Below is a small trained network, with its code and all its weights. Each question gives an input and a class and asks what happens when units are switched off, that is, made to give their printed mean instead of their output.

import numpy as np


def w(rows, s, z=0):
    codes = np.array(rows[::2]) - 128.0
    scale = np.full(codes.shape[1], s)
    scale[-1] = z or s
    return codes * scale


def norm(h):
    return h / np.sqrt((h * h).mean(-1, keepdims=True) + 1e-5)


def f(y):
    return y / 2 * (1 + np.tanh(0.7978845608 * (y + 0.044715 * y**3)))


def log_softmax(a):
    a = a - a.max(-1, keepdims=True)
    return a - np.log(np.exp(a).sum(-1, keepdims=True))


def net(x, mask):
    res = np.array(x, float).reshape(1, 3) / 4 @ E
    u = 0
    for l in range(3):
        y = f(norm(res) @ A[l][:, :-1].T + A[l][:, -1])
        res = res + np.where(mask[u : u + 9], y, B[l][:, -1]) @ B[l][:, :-1]
        u += 9
    return log_softmax(norm(res)[-1] @ U[:, :-1].T + U[:, -1])


A, B = {}, {}
E = w([
[43,249,100,48,163,132],'x0',
[185,111,41,125,253,142],'x1',
[105,101,219,126,218,76],'x2',
],0.0016)
A[0] = w([
[150,177,22,160,25,215,142],'0.n0',
[130,106,236,46,147,65,1],'0.n1',
[168,101,189,48,173,150,1],'0.n2',
[135,68,142,180,96,212,129],'0.n3',
[117,52,175,229,62,148,206],'0.n4',
[159,16,118,215,111,103,131],'0.n5',
[161,74,155,3,220,161,194],'0.n6',
[17,218,79,75,181,95,109],'0.n7',
[44,185,98,10,134,116,30],'0.n8',
],0.0021,0.00078)
B[0] = w([
[34,50,157,187,205,116,225],'0.n0',
[66,107,41,213,126,129,126],'0.n1',
[77,163,137,191,95,150,89],'0.n2',
[123,120,162,44,155,134,161],'0.n3',
[170,199,130,4,189,135,254],'0.n4',
[168,200,168,21,148,201,209],'0.n5',
[92,146,84,225,167,104,201],'0.n6',
[194,72,186,167,153,238,229],'0.n7',
[210,130,210,132,145,197,169],'0.n8',
],0.0019,0.00086)
A[1] = w([
[68,81,162,132,69,143,91],'1.n0',
[85,126,192,253,65,168,96],'1.n1',
[141,176,47,150,59,151,62],'1.n2',
[75,130,94,151,112,110,5],'1.n3',
[111,122,168,67,65,63,106],'1.n4',
[143,82,75,204,196,155,127],'1.n5',
[32,241,96,118,152,118,118],'1.n6',
[111,111,134,141,117,108,94],'1.n7',
[175,114,160,194,112,162,126],'1.n8',
],0.0032,0.0021)
B[1] = w([
[183,207,77,132,148,56,152],'1.n0',
[135,167,66,86,171,67,156],'1.n1',
[114,74,177,244,166,153,94],'1.n2',
[228,107,141,188,34,144,1],'1.n3',
[152,157,37,133,180,67,196],'1.n4',
[106,229,105,49,108,48,252],'1.n5',
[215,34,222,46,123,252,231],'1.n6',
[139,132,97,137,111,117,84],'1.n7',
[176,73,150,49,112,72,151],'1.n8',
],0.0021,0.00087)
A[2] = w([
[153,120,187,131,185,69,76],'2.n0',
[62,102,177,140,184,64,67],'2.n1',
[149,125,33,151,38,187,254],'2.n2',
[156,90,60,202,213,154,219],'2.n3',
[230,17,131,142,102,59,25],'2.n4',
[129,157,95,49,177,137,200],'2.n5',
[102,193,126,43,122,139,74],'2.n6',
[161,129,47,159,58,210,162],'2.n7',
[77,150,223,144,3,94,119],'2.n8',
],0.0035,0.00043)
B[2] = w([
[56,126,135,163,101,162,197],'2.n0',
[105,97,126,221,106,147,185],'2.n1',
[38,81,213,198,183,95,200],'2.n2',
[93,253,101,96,96,64,202],'2.n3',
[103,181,155,60,135,243,212],'2.n4',
[136,104,153,121,14,76,242],'2.n5',
[200,45,119,138,126,102,209],'2.n6',
[98,129,207,160,170,91,183],'2.n7',
[142,216,8,97,225,95,253],'2.n8',
],0.0031,0.0014)
U = w([
[139,218,33,83,158,50,164],'0',
[160,132,187,52,139,245,163],'1',
[37,114,175,239,173,119,170],'2',
[187,38,118,150,39,80,147],'3',
[171,113,62,211,106,186,16],'4',
[174,103,52,212,110,195,2],'5',
[182,115,69,217,109,186,15],'6',
[177,121,79,211,103,183,20],'7',
],0.012,0.0092)

Each question gives the input, the list of numbers given to net, and the class t.
The units are the neurons (one row each of A and B). Each row of codes is followed by its name. A weight is (code - 128) times the scale printed after its matrix; where a second scale follows, it is the last column's (A, B and U).
mask holds one flag per neuron, layer by layer. A switched-off neuron (its flag False) gives its mean, the last column of its row in B, instead of its output. The means were averaged over made-up inputs and are rounded, as every weight is.
A unit's drop is (log p(t) with every unit on - log p(t) with that unit switched off) / (log p(t) with every unit on - log p(t) with every unit switched off).
The circuit of an input: a set's keep is (log p(t) with only the set's units on - log p(t) with every unit switched off) / (log p(t) with every unit on - log p(t) with every unit switched off). Starting from the 12 units with the biggest drops (on a tie, the unit counted first), units are removed one at a time, each time the one whose removal leaves the highest keep (on an exact tie, the one counted first), for as long as the keep stays at least 0.8.
circuit, biggest first: the units of the circuit, biggest drop first
most important unit: the unit with the biggest drop
top k neurons: the k neurons with the biggest drops, biggest first
top k neurons in layer l: the k neurons of layer l with the biggest drops, biggest first
drop of u: that unit's drop, to one decimal
input [-8,-8,4], class 0: top 3 neurons -> [2.n8; 1.n6; 0.n7]
input [-1,3,0], class 3: top 2 neurons -> [1.n5; 2.n8]
input [4,3,-2], class 1: circuit, biggest first -> [1.n6]
input [-6,-3,-8], class 2: circuit, biggest first -> [2.n2; 2.n7]
input [1,-7,-7], class 0: top 3 neurons -> [2.n8; 2.n1; 2.n0]
input [-5,0,4], class 1: top 3 neurons -> [2.n4; 0.n0; 2.n2]
input [0,3,0], class 3: circuit, biggest first -> [2.n8; 2.n5]
input [-6,-5,0], class 1: top 2 neurons -> [2.n4; 1.n5]
input [1,3,1], class 3: top 2 neurons -> [1.n5; 2.n8]
input [-4,1,3], class 1: top 2 neurons -> [2.n4; 0.n0]
input [-4,5,0], class 0: top 2 neurons -> [1.n6; 2.n3]
input [5,2,-5], class 1: top 2 neurons in layer 0 -> [0.n1; 0.n8]
input [-1,-2,-3], class 3: top 3 neurons -> [0.n0; 0.n1; 1.n4]
input [-5,-4,-2], class 1: top neuron -> [2.n4]
input [6,5,-8], class 2: top 2 neurons -> [2.n2; 0.n4]
input [7,-3,-7], class 1: top 3 neurons in layer 0 -> [0.n8; 0.n1; 0.n6]
input [-5,-7,7], class 0: top 3 neurons in layer 2 -> [2.n8; 2.n2; 2.n7]
input [-2,4,-6], class 2: top 3 neurons in layer 2 -> [2.n2; 2.n8; 2.n7]
input [-5,3,-1], class 1: top 2 neurons in layer 2 -> [2.n4; 2.n8]
input [-3,-5,-8], class 2: most important unit -> 2.n2
input [1,-5,-8], class 2: drop of 2.n2 -> 1.1
